Here is a tiny trained network, its code and every weight. The questions are about switching its units off for an input and a class, where a switched-off unit gives its printed mean instead of its output.

import numpy as np


def w(rows, s, z=0):
    codes = np.array(rows[::2]) - 128.0
    scale = np.full(codes.shape[1], s)
    scale[-1] = z or s
    return codes * scale


def norm(h):
    return h / np.sqrt((h * h).mean(-1, keepdims=True) + 1e-5)


def f(y):
    return np.maximum(y, 0)


def log_softmax(a):
    a = a - a.max(-1, keepdims=True)
    return a - np.log(np.exp(a).sum(-1, keepdims=True))


def net(x, mask):
    res = np.array(x, float).reshape(1, 8) / 4 @ E
    u = 0
    for l in range(2):
        y = f(norm(res) @ A[l][:, :-1].T + A[l][:, -1])
        res = res + np.where(mask[u : u + 11], y, B[l][:, -1]) @ B[l][:, :-1]
        u += 11
    return log_softmax(norm(res)[-1] @ U[:, :-1].T + U[:, -1])


A, B = {}, {}
E = w([
[116,150,117,86,242,165,102,113,137],'x0',
[97,109,126,144,130,183,249,126,194],'x1',
[201,166,70,167,83,97,153,130,106],'x2',
[172,147,116,171,94,112,164,215,89],'x3',
[169,92,124,149,108,78,164,74,148],'x4',
[115,209,91,84,83,198,135,72,115],'x5',
[106,142,172,123,143,134,105,174,165],'x6',
[183,117,88,158,144,203,109,99,209],'x7',
],0.011)
A[0] = w([
[103,116,196,78,215,104,137,99,48,2],'L0N0',
[91,160,52,70,79,172,104,126,140,137],'L0N1',
[86,77,148,109,58,67,180,69,87,160],'L0N2',
[166,94,138,145,57,67,83,176,62,25],'L0N3',
[157,144,82,111,203,148,49,135,73,31],'L0N4',
[242,132,145,255,114,116,175,101,142,52],'L0N5',
[195,131,44,230,89,162,155,90,196,153],'L0N6',
[123,124,91,155,160,139,122,211,198,186],'L0N7',
[126,121,153,125,199,141,9,106,141,83],'L0N8',
[184,110,116,212,105,57,92,194,61,133],'L0N9',
[127,24,170,145,65,105,155,120,135,15],'L0N10',
],0.0084,0.0048)
B[0] = w([
[167,170,57,188,189,95,137,68,77,184],'L0N0',
[123,133,161,146,92,144,133,167,32,198],'L0N1',
[159,104,165,194,178,135,116,2,154,217],'L0N2',
[130,195,181,87,57,21,84,172,32,196],'L0N3',
[137,29,211,119,136,222,61,73,173,194],'L0N4',
[90,196,65,54,145,102,154,166,141,210],'L0N5',
[236,114,44,145,136,174,200,126,148,254],'L0N6',
[152,70,151,136,167,101,143,169,92,215],'L0N7',
[72,41,142,148,207,154,66,121,151,220],'L0N8',
[150,145,206,50,89,41,85,202,61,244],'L0N9',
[110,76,183,31,124,225,39,118,139,174],'L0N10',
],0.0085,0.0066)
A[1] = w([
[56,71,212,151,120,107,147,118,173,67],'L1N0',
[154,131,157,156,34,61,81,147,124,121],'L1N1',
[132,24,176,132,69,77,160,170,232,57],'L1N2',
[238,65,78,146,105,161,139,117,190,123],'L1N3',
[112,73,98,167,136,184,93,197,184,87],'L1N4',
[108,142,118,138,54,104,214,117,139,81],'L1N5',
[29,66,172,182,105,71,110,104,167,1],'L1N6',
[113,104,61,86,57,34,116,2,70,171],'L1N7',
[147,227,144,156,84,168,98,141,153,60],'L1N8',
[75,112,122,184,101,87,135,221,240,64],'L1N9',
[77,225,151,96,113,165,178,12,119,17],'L1N10',
],0.01,0.0044)
B[1] = w([
[64,126,109,66,237,149,92,134,135,185],'L1N0',
[131,146,132,26,77,76,119,197,43,223],'L1N1',
[183,168,185,123,121,233,105,72,19,189],'L1N2',
[133,254,117,203,95,125,185,108,152,241],'L1N3',
[159,103,158,192,85,103,132,79,155,189],'L1N4',
[116,105,180,96,148,165,45,95,166,162],'L1N5',
[38,148,81,78,201,160,40,135,123,165],'L1N6',
[197,19,219,189,160,138,151,106,196,253],'L1N7',
[52,183,156,97,133,144,108,86,93,152],'L1N8',
[132,135,208,96,203,153,130,89,102,153],'L1N9',
[181,160,92,97,129,63,100,162,55,175],'L1N10',
],0.011,0.0072)
U = w([
[47,55,58,171,171,125,157,185,119,74],'0',
[64,42,190,95,223,165,47,91,152,152],'1',
[187,119,173,84,74,7,123,183,64,151],'2',
[193,130,139,191,155,198,190,44,167,166],'3',
[171,166,54,156,185,74,194,201,214,109],'4',
[13,13,2,168,26,38,122,161,206,3],'5',
[83,218,110,76,75,186,131,134,58,115],'6',
],0.016,0.015)

Each question gives the input, the list of numbers given to net, and the class t.
The units are the neurons (one row each of A and B). Each row of codes is followed by its name. A weight is (code - 128) times the scale printed after its matrix; where a second scale follows, it is the last column's (A, B and U).
mask holds one flag per neuron, layer by layer. A switched-off neuron (its flag False) gives its mean, the last column of its row in B, instead of its output. The means were averaged over made-up inputs and are rounded, as every weight is.
A unit's drop is (log p(t) with every unit on - log p(t) with that unit switched off) / (log p(t) with every unit on - log p(t) with every unit switched off).
The circuit of an input: a set's keep is (log p(t) with only the set's units on - log p(t) with every unit switched off) / (log p(t) with every unit on - log p(t) with every unit switched off). Starting from the 12 units with the biggest drops (on a tie, the unit counted first), units are removed one at a time, each time the one whose removal leaves the highest keep (on an exact tie, the one counted first), for as long as the keep stays at least 0.8.
units of the circuit, in order: the units of the circuit, biggest drop first
unit that matters most: the unit with the biggest drop
k most important neurons: the k neurons with the biggest drops, biggest first
k most important neurons of layer l: the k neurons of layer l with the biggest drops, biggest first
drop when u is switched off: that unit's drop, to one decimal
input [-7,4,0,3,-8,5,8,4], class 3: 4 most important neurons : L0N9, L0N3, L1N1, L1N4
input [-7,-7,3,-7,-2,7,-5,3], class 3: unit that matters most : L1N7
input [-1,-1,1,0,-3,3,7,0], class 6: 2 most important neurons of layer 0 : L0N1, L0N9
input [4,-7,0,2,-8,8,-3,3], class 1: 3 most important neurons : L0N4, L0N8, L1N3
input [-4,6,8,0,-8,0,-2,0], class 4: 2 most important neurons of layer 1 : L1N2, L1N7
input [6,-5,3,5,-7,6,2,2], class 1: 2 most important neurons : L0N4, L1N3
input [-5,7,7,6,-1,-1,0,5], class 4: 3 most important neurons of layer 0 : L0N5, L0N6, L0N4
input [-3,-6,1,-4,-8,6,-1,0], class 1: 2 most important neurons : L1N3, L0N4
input [-8,-6,-4,-7,6,-8,6,-3], class 1: 2 most important neurons of layer 0 : L0N2, L0N10
input [1,2,-5,4,6,3,-2,-8], class 1: 2 most important neurons : L0N6, L1N3
input [-2,6,-5,3,-8,7,-7,-8], class 2: 2 most important neurons of layer 1 : L1N10, L1N3
input [-4,-4,-1,8,1,7,6,8], class 6: 2 most important neurons : L1N8, L1N7
input [-8,-1,-2,-8,-6,7,5,2], class 6: 2 most important neurons of layer 1 : L1N10, L1N7
input [-6,-6,1,-6,-5,-3,-6,6], class 2: units of the circuit, in order : L1N1
input [-6,0,4,-7,5,-3,7,-4], class 1: 2 most important neurons of layer 0 : L0N2, L0N10
input [3,1,3,-2,2,-8,-8,8], class 4: 2 most important neurons of layer 0 : L0N5, L0N4
input [2,5,-6,2,5,-8,4,8], class 3: drop when L1N3 is switched off : 0.1
input [5,-8,3,-4,3,5,-5,-5], class 1: drop when L0N4 is switched off : 0.1
